Below are the code and all the weights of a small trained network. Each question names an input and a target symbol and asks about switching units off, where a switched-off unit gives its printed mean instead of its output.

import numpy as np


def w(rows, s, z=0):
    codes = np.array(rows[::2]) - 128.0
    scale = np.full(codes.shape[1], s)
    scale[-1] = z or s
    return codes * scale


def norm(h):
    return h / np.sqrt((h * h).mean(-1, keepdims=True) + 1e-5)


def softmax(a):
    e = np.exp(a - a.max(-1, keepdims=True))
    return e / e.sum(-1, keepdims=True)


def log_softmax(a):
    a = a - a.max(-1, keepdims=True)
    return a - np.log(np.exp(a).sum(-1, keepdims=True))


def net(x, mask):
    ids = ['ΘΛΠΦΨζημω'.index(c) for c in x.split()]
    T = len(ids)
    res = E[ids] + P[:T]
    u = 0
    for l in range(3):
        r = norm(res)
        for j in range(2):
            rows = slice(3 * j, 3 * j + 3)
            q, k, v = (r @ M[l][rows].T for M in (Q, K, V))
            z = softmax(np.where(np.tri(T) > 0, q @ k.T / 3**0.5, -1e9)) @ v
            o = O[l][rows]
            res = res + np.where(mask[u + j], z, o[:, -1]) @ o[:, :-1]
        u += 2
    return log_softmax(norm(res)[-1] @ U[:, :-1].T + U[:, -1])


Q, K, V, O = {}, {}, {}, {}
E = w([
[63,73,147,106],'Θ',
[115,215,135,31],'Λ',
[113,94,211,166],'Π',
[136,131,193,2],'Φ',
[65,229,162,142],'Ψ',
[95,102,92,45],'ζ',
[102,184,235,100],'η',
[147,129,95,158],'μ',
[22,147,135,140],'ω',
],0.0078)
P = w([
[88,134,255,158],'0',
[114,138,200,129],'1',
[114,122,181,145],'2',
[108,156,141,121],'3',
[141,87,110,116],'4',
[126,194,66,85],'5',
],0.0036)
Q[0] = w([
[207,202,118,61],'0.h0',
[39,102,127,113],'0.h0',
[200,141,233,179],'0.h0',
[95,64,133,151],'0.h1',
[91,254,112,105],'0.h1',
[80,175,188,76],'0.h1',
],0.006)
K[0] = w([
[147,105,79,3],'0.h0',
[166,119,142,158],'0.h0',
[2,131,219,44],'0.h0',
[139,88,144,67],'0.h1',
[127,127,72,169],'0.h1',
[136,57,124,165],'0.h1',
],0.0079)
V[0] = w([
[204,134,35,103],'0.h0',
[101,95,135,79],'0.h0',
[139,124,212,181],'0.h0',
[129,127,127,129],'0.h1',
[241,2,96,178],'0.h1',
[124,135,132,125],'0.h1',
],0.0039)
O[0] = w([
[86,130,252,107,4],'0.h0',
[77,104,94,178,118],'0.h0',
[176,148,46,74,215],'0.h0',
[126,127,129,128,127],'0.h1',
[27,154,154,67,34],'0.h1',
[136,131,124,130,134],'0.h1',
],0.004,0.003)
Q[1] = w([
[116,133,82,251],'1.h0',
[98,137,106,77],'1.h0',
[170,146,113,179],'1.h0',
[124,160,153,116],'1.h1',
[151,137,120,101],'1.h1',
[152,123,135,154],'1.h1',
],0.013)
K[1] = w([
[251,109,31,173],'1.h0',
[84,149,108,56],'1.h0',
[180,81,130,128],'1.h0',
[148,87,92,122],'1.h1',
[111,143,95,168],'1.h1',
[88,126,125,116],'1.h1',
],0.011)
V[1] = w([
[134,173,142,164],'1.h0',
[253,66,147,184],'1.h0',
[85,226,92,113],'1.h0',
[209,99,64,223],'1.h1',
[27,174,157,80],'1.h1',
[49,201,138,103],'1.h1',
],0.0045)
O[1] = w([
[144,107,108,76,152],'1.h0',
[55,154,171,20,116],'1.h0',
[175,58,68,149,218],'1.h0',
[61,109,207,122,247],'1.h1',
[254,151,60,166,64],'1.h1',
[237,122,97,153,116],'1.h1',
],0.0042,0.0015)
Q[2] = w([
[33,209,70,174],'2.h0',
[26,156,136,230],'2.h0',
[77,208,32,90],'2.h0',
[97,151,130,190],'2.h1',
[85,101,177,189],'2.h1',
[191,40,121,254],'2.h1',
],0.0056)
K[2] = w([
[206,39,204,127],'2.h0',
[203,77,127,165],'2.h0',
[134,79,201,74],'2.h0',
[111,123,102,103],'2.h1',
[90,132,79,164],'2.h1',
[107,255,75,131],'2.h1',
],0.0074)
V[2] = w([
[134,74,217,184],'2.h0',
[168,105,199,117],'2.h0',
[187,32,160,106],'2.h0',
[54,170,10,64],'2.h1',
[121,185,42,159],'2.h1',
[130,3,99,153],'2.h1',
],0.0047)
O[2] = w([
[200,40,115,163,109],'2.h0',
[152,84,167,130,111],'2.h0',
[189,3,131,31,62],'2.h0',
[201,216,153,32,250],'2.h1',
[99,177,152,104,76],'2.h1',
[104,94,81,78,100],'2.h1',
],0.0052,0.0013)
U = w([
[30,113,226,115,254],'Θ',
[133,104,62,48,46],'Λ',
[231,79,196,58,75],'Π',
[202,198,113,122,112],'Φ',
[72,155,37,254,107],'Ψ',
[194,158,184,198,212],'ζ',
[66,161,155,69,14],'η',
[126,195,116,225,85],'μ',
[79,27,80,154,209],'ω',
],0.009,0.0034)

Each question gives the input, a string of symbols that net reads in full, and the target symbol t.
The units are the heads (3 rows each of Q, K, V and O). Each row of codes is followed by its name. A weight is (code - 128) times the scale printed after its matrix; where a second scale follows, it is the last column's (O and U).
mask holds one flag per head, layer by layer. A switched-off head (its flag False) gives its mean, the last column of its rows in O, instead of its output. The means were averaged over made-up inputs and are rounded, as every weight is.
A unit's drop is (log p(t) with every unit on - log p(t) with that unit switched off) / (log p(t) with every unit on - log p(t) with every unit switched off).
The circuit of an input: a set's keep is (log p(t) with only the set's units on - log p(t) with every unit switched off) / (log p(t) with every unit on - log p(t) with every unit switched off). Starting from all 6 units, units are removed one at a time, each time the one whose removal leaves the highest keep (on an exact tie, the one counted first), for as long as the keep stays at least 0.8.
circuit, biggest first: the units of the circuit, biggest drop first
most important unit: the unit with the biggest drop
heads that matter: for each layer, one digit per head in row order, 1 if its drop is at least 0.15 and else 0, layers parted by /
drop of u: that unit's drop, to one decimal
input Θ Π Π μ, target ω: circuit, biggest first => (2.h0 2.h1)
input Θ Θ μ, target Λ: heads that matter => 10 / 00 / 01
input ω Θ Φ μ Θ, target Θ: circuit, biggest first => (0.h0)
input Φ ζ μ η Π Π, target ω: circuit, biggest first => (2.h1 1.h1 0.h0 1.h0)
input ω Φ μ, target Π: heads that matter => 11 / 10 / 10
input Θ μ Θ μ μ ζ, target Θ: circuit, biggest first => (1.h1 0.h0)
input μ Λ Θ ω, target Λ: heads that matter => 00 / 00 / 10
input μ Ψ μ μ, target Θ: circuit, biggest first => (1.h0 1.h1)
input η μ Φ, target Θ: circuit, biggest first => (1.h1 2.h1)
input ω Θ ω, target ω: heads that matter => 01 / 00 / 11
input Φ ω Π η, target ζ: heads that matter => 00 / 10 / 11
input μ Π Θ μ μ Ψ, target Θ: heads that matter => 10 / 01 / 00
input ζ μ Θ Π Θ μ, target ω: circuit, biggest first => (2.h1 0.h0 2.h0 1.h0)
input Θ ω Φ Π η, target ζ: most important unit => 1.h0
input Λ μ μ ω μ ω, target Θ: heads that matter => 11 / 01 / 00
input μ Ψ μ Π μ Π, target Θ: heads that matter => 00 / 11 / 00
input ζ Θ η η Π ζ, target ω: heads that matter => 11 / 10 / 11
input μ ω μ Φ Θ μ, target Λ: drop of 2.h0 => 0.2
input Λ Λ Λ μ μ μ, target Θ: drop of 0.h0 => 0.3
input μ μ μ μ Π, target Θ: most important unit => 1.h1
input μ η Φ Θ ω, target Λ: drop of 1.h0 => 0.1
input Φ μ Λ, target Θ: drop of 1.h1 => 1.8
